Below are the code and all the weights of a small trained network. Each question names an input and a target symbol and asks about switching units off, where a switched-off unit gives its printed mean instead of its output.

import numpy as np


def w(rows, s, z=0):
    codes = np.array(rows[::2]) - 128.0
    scale = np.full(codes.shape[1], s)
    scale[-1] = z or s
    return codes * scale


def f(y):
    return np.maximum(y, 0)


def softmax(a):
    e = np.exp(a - a.max(-1, keepdims=True))
    return e / e.sum(-1, keepdims=True)


def log_softmax(a):
    a = a - a.max(-1, keepdims=True)
    return a - np.log(np.exp(a).sum(-1, keepdims=True))


def net(x, mask):
    ids = ['αγδεζηθλμξπτφψω'.index(c) for c in x.split()]
    T = len(ids)
    res = E[ids] + P[:T]
    u = 0
    for l in range(2):
        r = res
        for j in range(2):
            rows = slice(2 * j, 2 * j + 2)
            q, k, v = (r @ M[l][rows].T for M in (Q, K, V))
            z = softmax(np.where(np.tri(T) > 0, q @ k.T / 2**0.5, -1e9)) @ v
            o = O[l][rows]
            res = res + np.where(mask[u + j], z, o[:, -1]) @ o[:, :-1]
        u += 2
        y = f(res @ A[l][:, :-1].T + A[l][:, -1])
        res = res + np.where(mask[u : u + 4], y, B[l][:, -1]) @ B[l][:, :-1]
        u += 4
    return log_softmax(res[-1] @ U[:, :-1].T + U[:, -1])


Q, K, V, O, A, B = {}, {}, {}, {}, {}, {}
E = w([
[86,173,56,196,4,129],'α',
[133,144,163,98,75,105],'γ',
[198,160,161,108,163,146],'δ',
[87,122,134,140,199,157],'ε',
[87,30,113,138,219,127],'ζ',
[46,78,120,105,110,139],'η',
[207,49,163,189,87,74],'θ',
[177,96,30,167,26,181],'λ',
[156,157,192,120,134,205],'μ',
[120,123,117,130,72,162],'ξ',
[33,173,147,160,193,136],'π',
[159,71,186,99,157,163],'τ',
[152,217,35,192,204,212],'φ',
[230,106,96,153,188,200],'ψ',
[50,106,118,189,100,39],'ω',
],0.014)
P = w([
[96,101,130,142,71,131],'0',
[191,174,138,102,160,99],'1',
[92,83,128,157,79,164],'2',
[180,173,127,91,154,101],'3',
[79,64,140,175,74,178],'4',
[178,173,126,81,152,105],'5',
[83,52,154,195,88,192],'6',
[176,172,129,78,153,102],'7',
[78,39,152,209,98,207],'8',
[175,173,128,75,157,102],'9',
[80,20,142,232,124,222],'10',
[173,167,117,66,151,102],'11',
[56,2,149,211,104,250],'12',
],0.011)
Q[0] = w([
[111,130,140,169,142,162],'0.h0',
[77,6,146,181,108,178],'0.h0',
[190,161,107,134,102,119],'0.h1',
[87,106,165,160,59,236],'0.h1',
],0.012)
K[0] = w([
[114,83,143,149,103,136],'0.h0',
[101,106,139,212,123,193],'0.h0',
[92,127,128,87,159,94],'0.h1',
[89,86,158,249,143,162],'0.h1',
],0.013)
V[0] = w([
[105,93,214,85,180,108],'0.h0',
[144,88,100,165,32,98],'0.h0',
[153,254,67,73,148,107],'0.h1',
[237,95,134,78,131,154],'0.h1',
],0.0085)
O[0] = w([
[145,207,103,76,6,185,20],'0.h0',
[81,75,94,52,183,115,210],'0.h0',
[201,133,255,204,164,50,2],'0.h1',
[80,144,246,82,249,148,101],'0.h1',
],0.0072,0.0034)
A[0] = w([
[171,145,206,28,94,124,255],'0.n0',
[209,104,65,130,124,159,212],'0.n1',
[79,144,194,20,52,2,68],'0.n2',
[123,234,142,122,177,30,98],'0.n3',
],0.0085,0.0036)
B[0] = w([
[110,107,206,123,83,144,206],'0.n0',
[157,233,156,154,105,116,254],'0.n1',
[231,54,2,117,166,149,167],'0.n2',
[62,235,51,72,103,17,224],'0.n3',
],0.0084,0.0065)
Q[1] = w([
[211,108,174,129,166,82],'1.h0',
[108,127,107,137,145,191],'1.h0',
[159,202,72,48,191,59],'1.h1',
[255,98,111,175,57,110],'1.h1',
],0.0057)
K[1] = w([
[119,180,141,134,91,72],'1.h0',
[172,138,106,114,127,151],'1.h0',
[139,172,118,42,139,29],'1.h1',
[193,109,97,162,1,175],'1.h1',
],0.0068)
V[1] = w([
[67,123,162,185,99,246],'1.h0',
[30,152,147,161,139,124],'1.h0',
[254,75,209,79,126,128],'1.h1',
[229,116,154,81,30,6],'1.h1',
],0.005)
O[1] = w([
[103,181,217,138,139,9,117],'1.h0',
[42,197,40,56,97,73,143],'1.h0',
[198,84,175,53,120,207,2],'1.h1',
[103,25,4,52,139,221,122],'1.h1',
],0.0043,0.0049)
A[1] = w([
[82,160,120,254,164,191,156],'1.n0',
[84,25,121,127,59,111,3],'1.n1',
[151,54,154,178,96,174,196],'1.n2',
[48,50,166,195,72,168,152],'1.n3',
],0.0085,0.0013)
B[1] = w([
[154,84,164,40,104,87,254],'1.n0',
[126,169,195,101,148,182,190],'1.n1',
[100,110,102,95,63,4,157],'1.n2',
[254,169,126,123,189,103,210],'1.n3',
],0.0086,0.0095)
U = w([
[100,69,41,142,168,84,113],'α',
[202,101,88,48,131,137,71],'γ',
[105,113,188,97,121,119,124],'δ',
[102,140,135,164,87,143,190],'ε',
[14,156,119,107,82,117,131],'ζ',
[168,208,71,128,183,145,35],'η',
[39,95,97,91,173,200,226],'θ',
[94,75,118,141,254,134,177],'λ',
[124,166,183,164,101,175,180],'μ',
[71,136,140,146,161,139,206],'ξ',
[109,136,103,175,21,91,107],'π',
[120,164,167,50,120,118,1],'τ',
[178,64,175,176,119,12,118],'φ',
[214,149,152,159,221,186,136],'ψ',
[181,132,31,207,110,195,182],'ω',
],0.0091,0.0065)

Each question gives the input, a string of symbols that net reads in full, and the target symbol t.
The units are the heads (2 rows each of Q, K, V and O) and the neurons (one row each of A and B). Each row of codes is followed by its name. A weight is (code - 128) times the scale printed after its matrix; where a second scale follows, it is the last column's (O, A, B and U).
mask holds one flag per unit, layer by layer, with each layer's heads first. A switched-off unit (its flag False) gives its mean, the last column of its rows in O or B, instead of its output. The means were averaged over made-up inputs and are rounded, as every weight is.
A unit's drop is (log p(t) with every unit on - log p(t) with that unit switched off) / (log p(t) with every unit on - log p(t) with every unit switched off).
The circuit of an input: a set's keep is (log p(t) with only the set's units on - log p(t) with every unit switched off) / (log p(t) with every unit on - log p(t) with every unit switched off). Starting from all 12 units, units are removed one at a time, each time the one whose removal leaves the highest keep (on an exact tie, the one counted first), for as long as the keep stays at least 0.8.
circuit, biggest first: the units of the circuit, biggest drop first
unit that matters most: the unit with the biggest drop
top k neurons: the k neurons with the biggest drops, biggest first
top k neurons in layer l: the k neurons of layer l with the biggest drops, biggest first
heads that matter: for each layer, one digit per head in row order, 1 if its drop is at least 0.15 and else 0, layers parted by /
input λ φ ω, target λ: top 2 neurons in layer 1 => 1.n1, 1.n3
input ψ ζ ε μ θ δ, target τ: unit that matters most => 0.n3
input π φ γ ω φ λ ψ θ θ φ θ φ ω, target θ: heads that matter => 11 / 00
input ω φ φ ω φ γ θ δ φ ψ τ, target φ: heads that matter => 10 / 01
input ω φ ξ, target ω: circuit, biggest first => 0.h1, 1.n0
input φ θ η γ θ φ φ, target θ: circuit, biggest first => 0.h0, 1.n3
input ζ φ ζ θ ζ γ γ γ γ π φ φ ψ, target φ: circuit, biggest first => 0.n3, 1.h1, 1.n2
input φ λ φ ζ π φ φ ω ω γ π ω φ, target π: heads that matter => 01 / 01
input π γ φ φ π τ φ τ φ θ μ, target φ: top 3 neurons => 0.n3, 1.n0, 1.n2
input π π φ, target π: circuit, biggest first => 0.h1, 1.n0, 1.n3, 0.h0
input λ θ ψ, target λ: circuit, biggest first => 0.h0, 0.h1
input γ π φ λ ω, target φ: top 4 neurons => 0.n3, 1.n3, 1.n2, 0.n2
input φ η φ θ δ τ φ θ τ, target φ: top 2 neurons => 1.n2, 0.n3
input α ω π γ γ ζ θ η, target θ: unit that matters most => 1.n3
input φ ξ η, target φ: top 3 neurons => 0.n3, 1.n3, 1.n2
input α π π ε α φ ζ α γ φ φ λ γ, target φ: top 2 neurons => 0.n3, 1.n3
input η φ η ε ψ ζ θ ε ψ θ λ φ δ, target λ: top 2 neurons => 0.n3, 1.n3
input μ ψ γ φ φ π φ τ λ, target φ: top 2 neurons => 0.n3, 1.n2
input ε λ φ π ζ θ ζ φ γ γ φ φ φ, target φ: top 3 neurons => 1.n0, 0.n3, 1.n1
input ζ γ γ φ λ π λ π π μ π ψ ξ, target π: top neuron => 0.n1
input α ζ λ γ α γ φ φ π, target φ: heads that matter => 00 / 01
input γ φ μ φ φ ε θ γ ε ξ τ λ, target ω: heads that matter => 00 / 01
